Below are the code and all the weights of a small trained network. Each question names an input and a class and asks about switching units off, where a switched-off unit gives its printed mean instead of its output.

import numpy as np


def w(rows, s, z=0):
    codes = np.array(rows[::2]) - 128.0
    scale = np.full(codes.shape[1], s)
    scale[-1] = z or s
    return codes * scale


def f(y):
    return np.maximum(y, 0)


def log_softmax(a):
    a = a - a.max(-1, keepdims=True)
    return a - np.log(np.exp(a).sum(-1, keepdims=True))


def net(x, mask):
    res = np.array(x, float).reshape(1, 6) / 4 @ E
    y = f(res @ A[0][:, :-1].T + A[0][:, -1])
    res = res + np.where(mask, y, B[0][:, -1]) @ B[0][:, :-1]
    return log_softmax(res[-1] @ U[:, :-1].T + U[:, -1])


A, B = {}, {}
E = w([
[133,103,180,22,157,145],'x0',
[168,70,1,79,125,83],'x1',
[115,91,89,177,136,212],'x2',
[230,146,142,133,160,122],'x3',
[165,196,75,144,121,146],'x4',
[104,147,72,141,215,98],'x5',
],0.0094)
A[0] = w([
[87,9,190,165,131,147,83],'N0',
[144,192,156,107,237,81,245],'N1',
[75,177,61,122,183,205,75],'N2',
[113,51,180,146,144,166,108],'N3',
[193,93,54,111,243,99,84],'N4',
[65,83,128,181,110,103,60],'N5',
[82,243,92,197,230,68,139],'N6',
[109,91,149,120,157,158,84],'N7',
[197,80,56,114,251,121,181],'N8',
[64,104,136,207,92,80,140],'N9',
[117,129,165,149,124,83,49],'N10',
[124,114,116,117,106,129,26],'N11',
[223,139,214,198,134,142,124],'N12',
[164,163,157,111,123,75,106],'N13',
[97,106,123,148,137,146,26],'N14',
[202,152,75,89,210,106,100],'N15',
[179,91,94,124,182,96,24],'N16',
[75,130,242,129,190,127,123],'N17',
[236,105,208,209,126,143,128],'N18',
[73,77,98,188,223,230,139],'N19',
[142,91,146,183,157,116,47],'N20',
[130,135,83,91,86,136,151],'N21',
[117,156,143,90,201,100,74],'N22',
[148,123,71,149,78,98,47],'N23',
[108,121,143,169,78,63,4],'N24',
],0.013,0.0038)
B[0] = w([
[103,59,136,166,133,47,189],'N0',
[97,164,201,179,94,183,219],'N1',
[137,171,98,153,138,199,181],'N2',
[117,63,161,121,114,110,176],'N3',
[134,33,76,121,122,64,237],'N4',
[122,116,90,190,139,120,163],'N5',
[130,72,116,196,112,250,227],'N6',
[144,92,165,101,119,145,152],'N7',
[99,11,95,140,117,66,248],'N8',
[115,146,60,184,137,105,182],'N9',
[118,160,139,138,132,105,145],'N10',
[142,128,132,137,126,151,133],'N11',
[148,212,125,131,121,203,210],'N12',
[119,137,150,155,139,190,175],'N13',
[162,116,139,146,104,162,142],'N14',
[87,57,138,162,127,68,217],'N15',
[132,99,80,104,141,139,182],'N16',
[153,181,236,77,140,100,212],'N17',
[134,206,138,151,149,206,209],'N18',
[132,167,115,179,114,235,215],'N19',
[122,105,120,136,126,159,144],'N20',
[166,105,143,93,147,183,165],'N21',
[170,120,202,131,110,164,169],'N22',
[136,132,131,51,118,217,172],'N23',
[126,172,101,181,145,103,147],'N24',
],0.024,0.014)
U = w([
[184,238,174,96,133,165,237],'0',
[96,63,234,126,81,62,113],'1',
[103,74,59,225,96,159,251],'2',
[92,166,118,163,143,2,9],'3',
[118,9,59,34,113,25,27],'4',
],0.006,0.0025)

Each question gives the input, the list of numbers given to net, and the class t.
The units are the neurons (one row each of A and B). Each row of codes is followed by its name. A weight is (code - 128) times the scale printed after its matrix; where a second scale follows, it is the last column's (A, B and U).
mask holds one flag per neuron, in row order. A switched-off neuron (its flag False) gives its mean, the last column of its row in B, instead of its output. The means were averaged over made-up inputs and are rounded, as every weight is.
A unit's drop is (log p(t) with every unit on - log p(t) with that unit switched off) / (log p(t) with every unit on - log p(t) with every unit switched off).
most important unit: the unit with the biggest drop
k most important neurons: the k neurons with the biggest drops, biggest first
drop of u: that unit's drop, to one decimal
input [7,5,-8,-1,-5,6], class 1: most important unit	N1
input [-2,-7,-7,-7,-3,0], class 3: 2 most important neurons	[N9 N24]
input [5,5,5,5,4,8], class 4: 2 most important neurons	[N4 N8]
input [8,4,6,-1,-8,-8], class 1: 2 most important neurons	[N4 N8]
input [6,8,-6,-8,-7,-4], class 4: 2 most important neurons	[N1 N17]
input [6,-2,1,-2,2,-1], class 1: 3 most important neurons	[N12 N18 N19]
input [4,5,-7,-8,-4,5], class 1: 2 most important neurons	[N22 N1]
input [2,-3,5,-1,5,1], class 0: 4 most important neurons	[N8 N4 N15 N0]
input [0,5,-7,-3,0,-7], class 0: 2 most important neurons	[N8 N4]
input [-1,0,-6,-3,2,-6], class 0: drop of N15	0.2
input [3,2,-1,-3,-5,2], class 1: drop of N4	0.1
input [-3,7,4,3,5,-8], class 4: drop of N10	0.0
